Below are the code and all the weights of a small trained network. Each question names an input and a class and asks about switching units off, where a switched-off unit gives its printed mean instead of its output.

import numpy as np


def w(rows, s, z=0):
    codes = np.array(rows[::2]) - 128.0
    scale = np.full(codes.shape[1], s)
    scale[-1] = z or s
    return codes * scale


def f(y):
    return y / 2 * (1 + np.tanh(0.7978845608 * (y + 0.044715 * y**3)))


def log_softmax(a):
    a = a - a.max(-1, keepdims=True)
    return a - np.log(np.exp(a).sum(-1, keepdims=True))


def net(x, mask):
    res = np.array(x, float).reshape(1, 8) / 4 @ E
    y = f(res @ A[0][:, :-1].T + A[0][:, -1])
    res = res + np.where(mask, y, B[0][:, -1]) @ B[0][:, :-1]
    return log_softmax(res[-1] @ U[:, :-1].T + U[:, -1])


A, B = {}, {}
E = w([
[115,137,106,69,30,227],'x0',
[142,56,59,76,38,128],'x1',
[170,99,122,148,113,155],'x2',
[58,171,43,200,142,120],'x3',
[218,191,84,172,41,161],'x4',
[178,153,94,199,183,94],'x5',
[2,150,201,183,37,36],'x6',
[105,253,125,61,102,173],'x7',
],0.0085)
A[0] = w([
[47,124,136,167,124,75,72],'neuron 0',
[129,87,34,147,147,91,110],'neuron 1',
[123,65,108,193,61,80,197],'neuron 2',
[91,127,125,179,132,93,62],'neuron 3',
[66,98,24,173,160,133,194],'neuron 4',
[108,102,166,168,138,101,85],'neuron 5',
[95,210,100,164,132,161,124],'neuron 6',
[123,85,73,65,137,118,202],'neuron 7',
[158,68,96,133,115,72,107],'neuron 8',
[123,137,214,166,82,110,149],'neuron 9',
[173,202,131,123,128,134,145],'neuron 10',
[236,105,65,107,147,159,130],'neuron 11',
[101,246,107,141,139,161,185],'neuron 12',
[105,118,89,194,85,120,222],'neuron 13',
[137,141,187,125,167,164,144],'neuron 14',
[194,107,89,111,95,190,220],'neuron 15',
[228,107,115,123,116,149,174],'neuron 16',
[130,142,188,132,167,144,88],'neuron 17',
[108,90,170,217,117,167,254],'neuron 18',
],0.013,0.006)
B[0] = w([
[136,140,198,100,142,192,189],'neuron 0',
[173,91,96,188,136,239,178],'neuron 1',
[175,215,127,154,82,147,213],'neuron 2',
[163,153,170,117,140,155,159],'neuron 3',
[192,140,131,135,73,179,201],'neuron 4',
[152,138,158,91,158,83,164],'neuron 5',
[130,200,152,148,72,93,182],'neuron 6',
[107,92,170,148,34,173,193],'neuron 7',
[162,221,91,230,142,174,169],'neuron 8',
[81,184,129,96,136,84,206],'neuron 9',
[164,171,171,112,126,89,185],'neuron 10',
[184,99,232,186,104,190,244],'neuron 11',
[98,231,120,133,11,1,216],'neuron 12',
[172,232,172,163,146,163,194],'neuron 13',
[115,86,238,88,194,88,174],'neuron 14',
[155,135,209,81,89,223,247],'neuron 15',
[203,168,159,167,161,194,221],'neuron 16',
[107,46,196,74,226,79,162],'neuron 17',
[171,213,183,95,196,103,195],'neuron 18',
],0.0087,0.014)
U = w([
[106,84,7,185,155,49,2],'0',
[98,102,56,162,158,77,2],'1',
[76,137,169,93,186,63,169],'2',
[124,129,95,164,120,143,113],'3',
[134,202,121,135,114,74,171],'4',
[168,143,145,120,164,194,139],'5',
[55,92,127,68,85,152,138],'6',
],0.016,0.0092)

Each question gives the input, the list of numbers given to net, and the class t.
The units are the neurons (one row each of A and B). Each row of codes is followed by its name. A weight is (code - 128) times the scale printed after its matrix; where a second scale follows, it is the last column's (A, B and U).
mask holds one flag per neuron, in row order. A switched-off neuron (its flag False) gives its mean, the last column of its row in B, instead of its output. The means were averaged over made-up inputs and are rounded, as every weight is.
A unit's drop is (log p(t) with every unit on - log p(t) with that unit switched off) / (log p(t) with every unit on - log p(t) with every unit switched off).
The circuit of an input: a set's keep is (log p(t) with only the set's units on - log p(t) with every unit switched off) / (log p(t) with every unit on - log p(t) with every unit switched off). Starting from the 12 units with the biggest drops (on a tie, the unit counted first), units are removed one at a time, each time the one whose removal leaves the highest keep (on an exact tie, the one counted first), for as long as the keep stays at least 0.8.
circuit, biggest first: the units of the circuit, biggest drop first
top k neurons: the k neurons with the biggest drops, biggest first
drop of u: that unit's drop, to one decimal
input [-5,3,0,4,-6,-4,8,-6], class 5: circuit, biggest first	neuron 0
input [-4,-6,-3,2,3,-4,-3,1], class 4: top 2 neurons	neuron 12; neuron 6
input [-6,0,-3,-1,6,-7,0,-5], class 4: top 2 neurons	neuron 15; neuron 11
input [-6,-5,-5,7,-6,7,0,-3], class 5: top 2 neurons	neuron 4; neuron 1
input [8,0,-4,1,1,-6,1,-4], class 6: top 2 neurons	neuron 16; neuron 11
input [0,2,7,8,-2,-3,6,-4], class 5: top 2 neurons	neuron 12; neuron 0
input [-1,4,-8,-8,-6,1,-1,7], class 6: top 2 neurons	neuron 7; neuron 18
input [0,-3,-5,4,-7,-2,-7,2], class 2: top 2 neurons	neuron 15; neuron 14
input [-1,-8,-6,6,5,-4,-7,-2], class 4: drop of neuron 12	0.2
input [6,3,-7,-5,-3,7,1,5], class 4: drop of neuron 18	-0.4
input [2,4,0,4,-3,-7,-3,-1], class 6: drop of neuron 7	0.1
